Here is a tiny trained network, its code and every weight. The questions are about switching its units off for an input and a class, where a switched-off unit gives its printed mean instead of its output.

import numpy as np


def w(rows, s, z=0):
    codes = np.array(rows[::2]) - 128.0
    scale = np.full(codes.shape[1], s)
    scale[-1] = z or s
    return codes * scale


def norm(h):
    return h / np.sqrt((h * h).mean(-1, keepdims=True) + 1e-5)


def f(y):
    return y / 2 * (1 + np.tanh(0.7978845608 * (y + 0.044715 * y**3)))


def log_softmax(a):
    a = a - a.max(-1, keepdims=True)
    return a - np.log(np.exp(a).sum(-1, keepdims=True))


def net(x, mask):
    res = np.array(x, float).reshape(1, 3) / 4 @ E
    u = 0
    for l in range(2):
        y = f(norm(res) @ A[l][:, :-1].T + A[l][:, -1])
        res = res + np.where(mask[u : u + 11], y, B[l][:, -1]) @ B[l][:, :-1]
        u += 11
    return log_softmax(norm(res)[-1] @ U[:, :-1].T + U[:, -1])


A, B = {}, {}
E = w([
[74,182,159,243,99,186,164,88,152],'x0',
[140,96,73,149,105,130,48,179,171],'x1',
[148,236,147,212,178,253,45,155,81],'x2',
],0.00049)
A[0] = w([
[20,126,234,87,176,68,255,41,85,128],'0.n1',
[111,172,165,198,143,208,115,127,141,131],'0.n2',
[193,203,177,39,253,145,125,104,47,62],'0.n3',
[69,226,179,186,119,184,199,63,110,46],'0.n4',
[78,71,159,173,69,82,224,80,174,49],'0.n5',
[138,64,99,68,105,75,113,132,161,86],'0.n6',
[232,185,102,81,180,151,69,154,89,110],'0.n7',
[188,193,201,45,234,180,130,152,16,2],'0.n8',
[180,212,195,71,212,153,159,96,35,21],'0.n9',
[112,57,129,81,120,44,145,131,102,51],'0.n10',
[84,115,141,111,126,77,213,122,136,65],'0.n11',
],0.0023,0.0012)
B[0] = w([
[136,153,27,171,79,204,80,179,128,254],'0.n1',
[189,148,120,139,88,57,146,196,173,195],'0.n2',
[185,106,165,240,130,140,133,100,202,188],'0.n3',
[62,99,161,35,158,50,147,109,147,208],'0.n4',
[144,115,176,231,151,242,158,7,26,183],'0.n5',
[99,53,167,67,128,37,51,174,178,183],'0.n6',
[93,150,111,169,127,194,78,55,125,182],'0.n7',
[198,74,214,226,181,151,84,97,132,184],'0.n8',
[121,39,199,108,189,134,104,87,194,170],'0.n9',
[105,116,201,179,120,12,129,151,181,173],'0.n10',
[94,120,91,194,89,126,133,88,39,150],'0.n11',
],0.0017)
A[1] = w([
[82,212,53,134,78,75,86,168,105,115],'1.n1',
[121,35,65,75,152,164,32,115,91,133],'1.n2',
[116,123,163,50,205,119,67,176,139,137],'1.n3',
[135,203,128,167,167,228,116,127,115,180],'1.n4',
[203,174,75,124,103,149,78,192,149,84],'1.n5',
[138,88,135,211,105,147,138,140,180,123],'1.n6',
[178,169,67,188,116,185,92,138,71,62],'1.n7',
[201,164,85,97,115,80,77,213,185,75],'1.n8',
[27,174,147,77,136,82,233,125,188,5],'1.n9',
[81,97,116,125,101,45,93,202,155,75],'1.n10',
[102,58,185,147,93,3,70,159,127,81],'1.n11',
],0.0029,0.0017)
B[1] = w([
[177,104,168,139,190,167,59,67,172,181],'1.n1',
[15,231,189,15,144,62,130,46,194,178],'1.n2',
[60,82,104,146,123,188,98,11,83,167],'1.n3',
[124,61,148,74,95,13,121,159,73,232],'1.n4',
[165,194,86,127,98,150,209,174,227,156],'1.n5',
[68,206,94,35,175,137,155,122,94,194],'1.n6',
[141,106,198,170,120,89,216,167,71,154],'1.n7',
[146,168,63,190,45,174,184,148,79,187],'1.n8',
[38,232,220,171,222,2,177,213,144,123],'1.n9',
[165,67,215,99,159,54,105,157,19,201],'1.n10',
[244,149,188,91,60,76,111,248,51,248],'1.n11',
],0.002,0.0017)
U = w([
[234,246,9,233,13,239,231,234,240,247],'0',
[232,19,249,225,247,245,13,15,244,251],'1',
[90,43,11,11,244,209,177,200,184,5],'2',
[9,33,46,236,18,223,254,17,1,250],'3',
[231,33,243,15,25,6,13,222,18,251],'4',
[105,232,27,11,11,236,23,35,244,44],'5',
[22,21,66,37,229,235,184,105,216,5],'6',
[15,254,220,239,248,35,248,239,225,180],'7',
],0.0034,0.003)

Each question gives the input, the list of numbers given to net, and the class t.
The units are the neurons (one row each of A and B). Each row of codes is followed by its name. A weight is (code - 128) times the scale printed after its matrix; where a second scale follows, it is the last column's (A, B and U).
mask holds one flag per neuron, layer by layer. A switched-off neuron (its flag False) gives its mean, the last column of its row in B, instead of its output. The means were averaged over made-up inputs and are rounded, as every weight is.
A unit's drop is (log p(t) with every unit on - log p(t) with that unit switched off) / (log p(t) with every unit on - log p(t) with every unit switched off).
The circuit of an input: a set's keep is (log p(t) with only the set's units on - log p(t) with every unit switched off) / (log p(t) with every unit on - log p(t) with every unit switched off). Starting from the 12 units with the biggest drops (on a tie, the unit counted first), units are removed one at a time, each time the one whose removal leaves the highest keep (on an exact tie, the one counted first), for as long as the keep stays at least 0.8.
circuit, biggest first: the units of the circuit, biggest drop first
unit that matters most: the unit with the biggest drop
k most important neurons: the k neurons with the biggest drops, biggest first
k most important neurons of layer l: the k neurons of layer l with the biggest drops, biggest first
input [7,-6,3], class 7: most important neuron => [0.n4]
input [4,0,5], class 7: 3 most important neurons of layer 1 => [1.n9; 1.n11; 1.n4]
input [4,2,2], class 7: circuit, biggest first => [1.n9; 0.n4; 0.n8]
input [-5,2,4], class 1: circuit, biggest first => [0.n8; 0.n7]
input [3,2,2], class 0: 2 most important neurons of layer 0 => [0.n2; 0.n10]
input [8,0,0], class 7: circuit, biggest first => [1.n9; 0.n4]
input [7,-2,5], class 7: 2 most important neurons of layer 0 => [0.n4; 0.n2]
input [-1,-7,-7], class 3: circuit, biggest first => [0.n5; 0.n1]
input [-7,5,7], class 5: 3 most important neurons => [0.n5; 0.n7; 1.n2]
input [0,-3,-2], class 3: 2 most important neurons => [0.n5; 1.n11]
input [-1,-1,5], class 1: 4 most important neurons => [0.n8; 0.n1; 0.n9; 1.n11]
input [6,6,3], class 0: 2 most important neurons => [0.n2; 1.n8]
input [-8,8,5], class 5: 2 most important neurons => [1.n2; 0.n7]
input [3,-5,-1], class 3: 3 most important neurons => [0.n5; 0.n1; 1.n11]
input [2,-6,7], class 1: most important neuron of layer 0 => [0.n8]
input [1,-7,1], class 6: 3 most important neurons => [0.n9; 0.n4; 0.n1]
input [8,2,4], class 7: 3 most important neurons => [1.n9; 0.n4; 0.n1]
input [8,6,-1], class 7: 2 most important neurons => [0.n1; 1.n9]
input [-8,6,2], class 5: 3 most important neurons of layer 0 => [0.n7; 0.n4; 0.n2]
input [6,4,0], class 7: unit that matters most => 1.n9
